Below are the code and all the weights of a small trained network. Each question names an input and a target symbol and asks about switching units off, where a switched-off unit gives its printed mean instead of its output.

import numpy as np


def w(rows, s, z=0):
    codes = np.array(rows[::2]) - 128.0
    scale = np.full(codes.shape[1], s)
    scale[-1] = z or s
    return codes * scale


def norm(h):
    return h / np.sqrt((h * h).mean(-1, keepdims=True) + 1e-5)


def f(y):
    return np.maximum(y, 0)


def softmax(a):
    e = np.exp(a - a.max(-1, keepdims=True))
    return e / e.sum(-1, keepdims=True)


def log_softmax(a):
    a = a - a.max(-1, keepdims=True)
    return a - np.log(np.exp(a).sum(-1, keepdims=True))


def net(x, mask):
    ids = ['ΘΣΩαβδημτ'.index(c) for c in x.split()]
    T = len(ids)
    res = E[ids] + P[:T]
    r = norm(res)
    for j in range(3):
        rows = slice(3 * j, 3 * j + 3)
        q, k, v = (r @ M[0][rows].T for M in (Q, K, V))
        z = softmax(np.where(np.tri(T) > 0, q @ k.T / 3**0.5, -1e9)) @ v
        o = O[0][rows]
        res = res + np.where(mask[j], z, o[:, -1]) @ o[:, :-1]
    y = f(norm(res) @ A[0][:, :-1].T + A[0][:, -1])
    res = res + np.where(mask[3:7], y, B[0][:, -1]) @ B[0][:, :-1]
    return log_softmax(norm(res)[-1] @ U[:, :-1].T + U[:, -1])


Q, K, V, O, A, B = {}, {}, {}, {}, {}, {}
E = w([
[155,126,21,128,204],'Θ',
[254,126,80,96,79],'Σ',
[100,125,81,136,162],'Ω',
[127,157,87,123,210],'α',
[117,83,47,71,190],'β',
[182,111,109,99,117],'δ',
[46,119,64,127,244],'η',
[136,143,143,123,154],'μ',
[152,120,107,89,208],'τ',
],0.0053)
P = w([
[135,102,136,212,95],'0',
[122,122,158,75,150],'1',
[114,174,3,180,45],'2',
[139,249,54,151,131],'3',
[126,100,142,88,162],'4',
[27,58,118,150,99],'5',
[157,255,86,143,126],'6',
[139,82,139,106,160],'7',
[49,39,113,204,123],'8',
],0.012)
Q[0] = w([
[161,127,110,100,193],'head 0',
[132,251,83,103,116],'head 0',
[117,117,97,166,109],'head 0',
[151,118,141,139,139],'head 1',
[87,134,123,128,83],'head 1',
[124,140,153,88,150],'head 1',
[148,146,159,139,182],'head 2',
[193,174,146,114,133],'head 2',
[146,35,120,107,171],'head 2',
],0.028)
K[0] = w([
[141,159,133,253,138],'head 0',
[40,240,164,88,37],'head 0',
[97,75,202,106,129],'head 0',
[122,149,160,122,154],'head 1',
[96,174,115,185,71],'head 1',
[90,100,156,93,109],'head 1',
[186,151,102,133,119],'head 2',
[129,228,159,160,22],'head 2',
[212,53,178,222,130],'head 2',
],0.018)
V[0] = w([
[101,107,169,74,142],'head 0',
[145,139,209,112,102],'head 0',
[252,116,93,53,127],'head 0',
[148,122,136,161,134],'head 1',
[141,72,118,120,148],'head 1',
[110,127,107,209,81],'head 1',
[132,153,153,216,244],'head 2',
[120,213,62,188,134],'head 2',
[253,159,171,116,127],'head 2',
],0.021)
O[0] = w([
[120,162,135,79,192,59],'head 0',
[123,69,66,100,172,45],'head 0',
[3,198,107,195,132,152],'head 0',
[120,130,107,138,98,124],'head 1',
[105,167,148,97,143,157],'head 1',
[158,113,133,158,33,107],'head 1',
[219,182,77,60,35,254],'head 2',
[127,107,28,199,53,194],'head 2',
[84,34,125,57,57,127],'head 2',
],0.015,0.013)
A[0] = w([
[14,218,230,168,81,105],'neuron 0',
[230,208,13,109,102,70],'neuron 1',
[86,4,240,48,207,2],'neuron 2',
[250,134,9,195,79,113],'neuron 3',
],0.013,0.0046)
B[0] = w([
[177,49,74,121,136,201],'neuron 0',
[2,167,194,100,100,237],'neuron 1',
[205,132,255,183,66,143],'neuron 2',
[147,55,83,230,187,250],'neuron 3',
],0.019,0.017)
U = w([
[182,95,72,171,47,187],'Θ',
[34,151,71,198,149,72],'Σ',
[225,197,93,120,180,218],'Ω',
[70,178,113,46,73,119],'α',
[166,89,101,186,254,65],'β',
[58,51,199,144,146,6],'δ',
[104,240,171,160,164,155],'η',
[178,103,214,119,124,201],'μ',
[162,53,69,49,161,118],'τ',
],0.011,0.0021)

Each question gives the input, a string of symbols that net reads in full, and the target symbol t.
The units are the heads (3 rows each of Q, K, V and O) and the neurons (one row each of A and B). Each row of codes is followed by its name. A weight is (code - 128) times the scale printed after its matrix; where a second scale follows, it is the last column's (O, A, B and U).
mask holds one flag per unit, heads first, then neurons. A switched-off unit (its flag False) gives its mean, the last column of its rows in O or B, instead of its output. The means were averaged over made-up inputs and are rounded, as every weight is.
A unit's drop is (log p(t) with every unit on - log p(t) with that unit switched off) / (log p(t) with every unit on - log p(t) with every unit switched off).
The circuit of an input: a set's keep is (log p(t) with only the set's units on - log p(t) with every unit switched off) / (log p(t) with every unit on - log p(t) with every unit switched off). Starting from all 7 units, units are removed one at a time, each time the one whose removal leaves the highest keep (on an exact tie, the one counted first), for as long as the keep stays at least 0.8.
units of the circuit, in order: the units of the circuit, biggest drop first
unit that matters most: the unit with the biggest drop
k most important neurons: the k neurons with the biggest drops, biggest first
heads that matter: for each layer, one digit per head in row order, 1 if its drop is at least 0.15 and else 0, layers parted by /
input τ μ μ δ δ η η τ, target α: unit that matters most -> head 1
input μ α μ β Θ Σ τ β, target τ: units of the circuit, in order -> head 0; head 1
input τ Ω Θ τ Ω, target α: units of the circuit, in order -> neuron 1; head 2
input β τ β α Θ α μ Σ, target η: heads that matter -> 011
input Θ τ τ τ τ δ, target τ: heads that matter -> 111
input Θ Θ β μ Θ τ η τ τ, target τ: heads that matter -> 111
input β Θ Σ Θ β, target η: heads that matter -> 011
input Θ α β Ω α, target Σ: heads that matter -> 011
input τ Θ μ τ β τ, target β: heads that matter -> 111
input Θ τ β β α η Ω μ, target Σ: units of the circuit, in order -> head 1; neuron 1; head 2; neuron 3
input Ω τ β α μ Ω, target μ: units of the circuit, in order -> head 2; neuron 2
input τ α Ω, target α: units of the circuit, in order -> head 2; neuron 3
input η η η β Ω α, target Ω: units of the circuit, in order -> head 2; neuron 1; neuron 3
input α β μ μ α δ, target α: units of the circuit, in order -> neuron 3; head 2
input Ω τ β Θ Ω Ω τ α Θ, target α: units of the circuit, in order -> head 2; neuron 3
input μ τ δ τ δ, target τ: unit that matters most -> head 0
input Ω τ μ δ δ τ, target δ: 2 most important neurons -> neuron 0; neuron 3
input Θ Ω β, target Ω: 2 most important neurons -> neuron 1; neuron 3
input β μ τ, target μ: 3 most important neurons -> neuron 2; neuron 1; neuron 3
input τ μ τ μ Σ, target α: units of the circuit, in order -> neuron 1; head 2
input β β μ α α δ τ η, target η: unit that matters most -> head 1
input β Θ τ α Σ τ Ω β η, target β: units of the circuit, in order -> head 2; neuron 1
input τ μ τ μ β Θ α μ, target α: heads that matter -> 011
input Σ β α μ μ τ β μ μ, target μ: heads that matter -> 001
